Below is a small trained network, with its code and all its weights. Each question gives an input and a class and asks what happens when units are switched off, that is, made to give their printed mean instead of their output.

import numpy as np


def w(rows, s, z=0):
    codes = np.array(rows[::2]) - 128.0
    scale = np.full(codes.shape[1], s)
    scale[-1] = z or s
    return codes * scale


def f(y):
    return y / 2 * (1 + np.tanh(0.7978845608 * (y + 0.044715 * y**3)))


def log_softmax(a):
    a = a - a.max(-1, keepdims=True)
    return a - np.log(np.exp(a).sum(-1, keepdims=True))


def net(x, mask):
    res = np.array(x, float).reshape(1, 3) / 4 @ E
    y = f(res @ A[0][:, :-1].T + A[0][:, -1])
    res = res + np.where(mask, y, B[0][:, -1]) @ B[0][:, :-1]
    return log_softmax(res[-1] @ U[:, :-1].T + U[:, -1])


A, B = {}, {}
E = w([
[173,104,181,71,202,51,74,110,156,47,139],'x0',
[228,112,96,136,177,244,96,79,154,76,172],'x1',
[45,231,69,82,89,161,13,2,91,97,58],'x2',
],0.008)
A[0] = w([
[61,148,112,140,76,239,137,119,109,164,116,57],'neuron 1',
[33,141,128,113,97,40,117,106,114,147,121,145],'neuron 2',
[138,135,143,89,172,47,53,87,124,46,121,57],'neuron 3',
[103,146,132,116,113,129,87,112,130,110,123,46],'neuron 4',
[60,163,107,108,113,150,63,54,114,110,101,5],'neuron 5',
[71,138,136,118,96,87,124,133,113,124,115,115],'neuron 6',
[154,131,119,114,137,248,87,74,121,86,141,140],'neuron 7',
],0.017,0.0022)
B[0] = w([
[9,137,114,111,40,88,124,2,157,221,162,233],'neuron 1',
[210,166,112,139,194,179,36,148,186,63,46,211],'neuron 2',
[5,147,89,131,24,122,137,18,140,240,151,210],'neuron 3',
[144,103,196,124,130,104,195,174,110,98,172,168],'neuron 4',
[180,40,147,127,142,133,234,241,50,114,216,251],'neuron 5',
[173,156,139,149,194,119,90,103,163,102,84,175],'neuron 6',
[198,182,132,148,211,129,40,163,192,65,13,244],'neuron 7',
],0.0099,0.019)
U = w([
[200,183,86,142,195,152,2,137,174,52,24,165],'0',
[18,131,59,113,19,114,115,15,146,197,151,187],'1',
[195,24,174,121,142,121,241,248,97,75,200,3],'2',
],0.0081,0.0011)

Each question gives the input, the list of numbers given to net, and the class t.
The units are the neurons (one row each of A and B). Each row of codes is followed by its name. A weight is (code - 128) times the scale printed after its matrix; where a second scale follows, it is the last column's (A, B and U).
mask holds one flag per neuron, in row order. A switched-off neuron (its flag False) gives its mean, the last column of its row in B, instead of its output. The means were averaged over made-up inputs and are rounded, as every weight is.
A unit's drop is (log p(t) with every unit on - log p(t) with that unit switched off) / (log p(t) with every unit on - log p(t) with every unit switched off).
The circuit of an input: a set's keep is (log p(t) with only the set's units on - log p(t) with every unit switched off) / (log p(t) with every unit on - log p(t) with every unit switched off). Starting from all 7 units, units are removed one at a time, each time the one whose removal leaves the highest keep (on an exact tie, the one counted first), for as long as the keep stays at least 0.8.
circuit, biggest first: the units of the circuit, biggest drop first
k most important neurons: the k neurons with the biggest drops, biggest first
drop when u is switched off: that unit's drop, to one decimal
input [2,-1,4], class 2: 3 most important neurons -> (neuron 5; neuron 1; neuron 7)
input [-7,-5,8], class 2: 4 most important neurons -> (neuron 5; neuron 3; neuron 4; neuron 2)
input [6,-2,3], class 1: most important neuron -> (neuron 3)
input [-8,-8,-8], class 0: 3 most important neurons -> (neuron 5; neuron 3; neuron 2)
input [-7,6,-4], class 1: 2 most important neurons -> (neuron 2; neuron 1)
input [-1,2,3], class 2: circuit, biggest first -> (neuron 2; neuron 3)
input [6,-1,8], class 2: 3 most important neurons -> (neuron 5; neuron 1; neuron 4)
input [8,-5,-3], class 1: 2 most important neurons -> (neuron 3; neuron 7)
input [-7,7,-6], class 0: 3 most important neurons -> (neuron 5; neuron 3; neuron 7)
input [-3,-5,3], class 0: 2 most important neurons -> (neuron 2; neuron 3)
input [-2,-7,5], class 0: 2 most important neurons -> (neuron 2; neuron 6)
input [-4,3,3], class 1: 2 most important neurons -> (neuron 1; neuron 2)
input [7,-6,4], class 1: 2 most important neurons -> (neuron 3; neuron 7)
input [8,-2,3], class 1: circuit, biggest first -> (neuron 3)
input [0,-1,4], class 2: 2 most important neurons -> (neuron 5; neuron 7)
input [-1,-6,-3], class 0: drop when neuron 1 is switched off -> 0.0
input [1,4,6], class 2: drop when neuron 2 is switched off -> 0.1
input [8,-6,-3], class 1: drop when neuron 3 is switched off -> 3.1
